Here is a tiny trained network, its code and every weight. The questions are about switching its units off for an input and a target symbol, where a switched-off unit gives its printed mean instead of its output.

import numpy as np


def w(rows, s, z=0):
    codes = np.array(rows[::2]) - 128.0
    scale = np.full(codes.shape[1], s)
    scale[-1] = z or s
    return codes * scale


def norm(h):
    return h / np.sqrt((h * h).mean(-1, keepdims=True) + 1e-5)


def f(y):
    return np.maximum(y, 0)


def softmax(a):
    e = np.exp(a - a.max(-1, keepdims=True))
    return e / e.sum(-1, keepdims=True)


def log_softmax(a):
    a = a - a.max(-1, keepdims=True)
    return a - np.log(np.exp(a).sum(-1, keepdims=True))


def net(x, mask):
    ids = ['ΘΞΠΨΩζ'.index(c) for c in x.split()]
    T = len(ids)
    res = E[ids] + P[:T]
    r = norm(res)
    for j in range(3):
        rows = slice(3 * j, 3 * j + 3)
        q, k, v = (r @ M[0][rows].T for M in (Q, K, V))
        z = softmax(np.where(np.tri(T) > 0, q @ k.T / 3**0.5, -1e9)) @ v
        o = O[0][rows]
        res = res + np.where(mask[j], z, o[:, -1]) @ o[:, :-1]
    y = f(norm(res) @ A[0][:, :-1].T + A[0][:, -1])
    res = res + np.where(mask[3:15], y, B[0][:, -1]) @ B[0][:, :-1]
    return log_softmax(norm(res)[-1] @ U[:, :-1].T + U[:, -1])


Q, K, V, O, A, B = {}, {}, {}, {}, {}, {}
E = w([
[150,194,159,186],'Θ',
[136,158,206,102],'Ξ',
[142,186,184,146],'Π',
[35,43,100,194],'Ψ',
[248,90,105,200],'Ω',
[160,28,201,84],'ζ',
],0.013)
P = w([
[164,104,238,254],'0',
[154,102,211,217],'1',
[155,126,181,181],'2',
[152,138,154,158],'3',
[153,150,136,136],'4',
[149,158,117,118],'5',
[144,164,99,103],'6',
[144,167,82,86],'7',
[137,177,62,68],'8',
[135,172,47,39],'9',
[164,145,114,81],'10',
],0.0088)
Q[0] = w([
[190,156,206,158],'H1',
[166,101,136,158],'H1',
[217,191,179,80],'H1',
[171,171,126,124],'H2',
[3,86,105,93],'H2',
[169,180,129,57],'H2',
[172,176,132,131],'H3',
[154,84,143,155],'H3',
[73,191,172,114],'H3',
],0.018)
K[0] = w([
[136,156,66,66],'H1',
[85,167,126,148],'H1',
[135,128,4,62],'H1',
[146,116,128,25],'H2',
[150,104,186,182],'H2',
[129,107,41,91],'H2',
[11,154,190,137],'H3',
[144,65,110,147],'H3',
[104,202,71,159],'H3',
],0.013)
V[0] = w([
[194,125,103,66],'H1',
[213,126,120,114],'H1',
[132,235,183,117],'H1',
[36,191,139,147],'H2',
[113,49,151,98],'H2',
[177,122,66,156],'H2',
[248,125,80,197],'H3',
[214,106,65,223],'H3',
[169,136,125,71],'H3',
],0.014)
O[0] = w([
[178,102,133,167,84],'H1',
[199,154,149,135,160],'H1',
[100,153,232,108,254],'H1',
[91,179,51,125,139],'H2',
[111,54,159,175,83],'H2',
[188,68,118,6,92],'H2',
[205,55,77,93,211],'H3',
[186,83,67,68,179],'H3',
[118,94,137,158,99],'H3',
],0.012,0.0086)
A[0] = w([
[20,112,72,186,116],'N1',
[81,152,142,185,102],'N2',
[159,121,77,131,29],'N3',
[164,186,125,140,197],'N4',
[3,99,174,108,199],'N5',
[99,102,49,120,57],'N6',
[98,88,100,168,80],'N7',
[81,126,129,38,254],'N8',
[158,201,111,213,151],'N9',
[147,138,159,101,158],'N10',
[176,99,125,67,183],'N11',
[37,128,157,178,14],'N12',
],0.016,0.0036)
B[0] = w([
[51,74,164,64,179],'N1',
[156,97,106,240,173],'N2',
[124,157,84,105,151],'N3',
[118,126,70,108,254],'N4',
[156,250,77,58,223],'N5',
[72,104,56,154,164],'N6',
[56,112,139,141,141],'N7',
[95,69,254,118,242],'N8',
[106,95,64,208,206],'N9',
[122,164,83,87,230],'N10',
[75,78,153,202,223],'N11',
[103,140,155,208,171],'N12',
],0.01,0.0073)
U = w([
[152,135,181,9,60],'Θ',
[112,173,119,199,3],'Ξ',
[150,223,128,93,252],'Π',
[41,96,63,93,134],'Ψ',
[207,123,33,106,150],'Ω',
[112,61,193,213,159],'ζ',
],0.014,0.004)

Each question gives the input, a string of symbols that net reads in full, and the target symbol t.
The units are the heads (3 rows each of Q, K, V and O) and the neurons (one row each of A and B). Each row of codes is followed by its name. A weight is (code - 128) times the scale printed after its matrix; where a second scale follows, it is the last column's (O, A, B and U).
mask holds one flag per unit, heads first, then neurons. A switched-off unit (its flag False) gives its mean, the last column of its rows in O or B, instead of its output. The means were averaged over made-up inputs and are rounded, as every weight is.
A unit's drop is (log p(t) with every unit on - log p(t) with that unit switched off) / (log p(t) with every unit on - log p(t) with every unit switched off).
The circuit of an input: a set's keep is (log p(t) with only the set's units on - log p(t) with every unit switched off) / (log p(t) with every unit on - log p(t) with every unit switched off). Starting from the 12 units with the biggest drops (on a tie, the unit counted first), units are removed one at a time, each time the one whose removal leaves the highest keep (on an exact tie, the one counted first), for as long as the keep stays at least 0.8.
circuit, biggest first: the units of the circuit, biggest drop first
k most important neurons: the k neurons with the biggest drops, biggest first
heads that matter: for each layer, one digit per head in row order, 1 if its drop is at least 0.15 and else 0, layers parted by /
drop of u: that unit's drop, to one decimal
input Θ Ψ Π Ψ Ψ Θ Π, target Θ: heads that matter : 100
input Θ Ω Π Θ Θ Θ Θ ζ, target ζ: 2 most important neurons : [N11; N5]
input ζ Ψ Θ Ψ Ξ Π, target Ξ: circuit, biggest first : [H2; N9]
input Ψ Π Θ Ψ Π ζ Ξ ζ, target Ξ: heads that matter : 111
input Π ζ Ω Π Π Θ Θ Θ ζ Π Θ, target ζ: heads that matter : 110
input Θ Π Θ ζ Θ Θ Π, target Θ: circuit, biggest first : [H3; N5]
input Ψ Π Ω Ξ Π Θ Θ Ψ ζ Ξ, target ζ: circuit, biggest first : [H2]
input Ξ Ψ Π Θ Ψ ζ Ξ Θ, target Ξ: heads that matter : 010
input Θ Θ ζ Π Θ Π Π Ξ Θ, target Ξ: heads that matter : 011
input Π Π Π Π Ξ Θ Π ζ Ξ, target ζ: heads that matter : 110
input Ξ Π Π ζ, target Π: heads that matter : 001
input Ξ Θ Θ Θ Π Π ζ Ψ ζ, target Ψ: 2 most important neurons : [N5; N1]
input Ω Θ Ψ Θ ζ Π Ψ, target ζ: circuit, biggest first : [H3; N11; N5]
input Π Ψ Ψ Θ, target Ψ: circuit, biggest first : [H1]
input Π Π Ξ Ω Π Θ Π Π Θ Ω, target Θ: heads that matter : 010
input Θ Π Θ Π Θ Ξ Π Θ Π Θ Ω, target Π: heads that matter : 110
input Ξ Π Ω Π Θ Ψ Π ζ Ψ, target ζ: heads that matter : 101
input Θ Θ Θ Ξ Ψ Π Π Θ Θ, target Θ: circuit, biggest first : [H2; H1; N8]
input Ξ Π Π Π Ξ ζ, target Ξ: heads that matter : 011
input Ψ ζ Π Θ ζ Θ, target ζ: circuit, biggest first : [H2]
input Π Θ Π Ψ ζ Π Ω, target ζ: 2 most important neurons : [N5; N11]
input Ψ Π Π Π Ξ Ψ Ξ, target Ψ: drop of H1 : 1.2
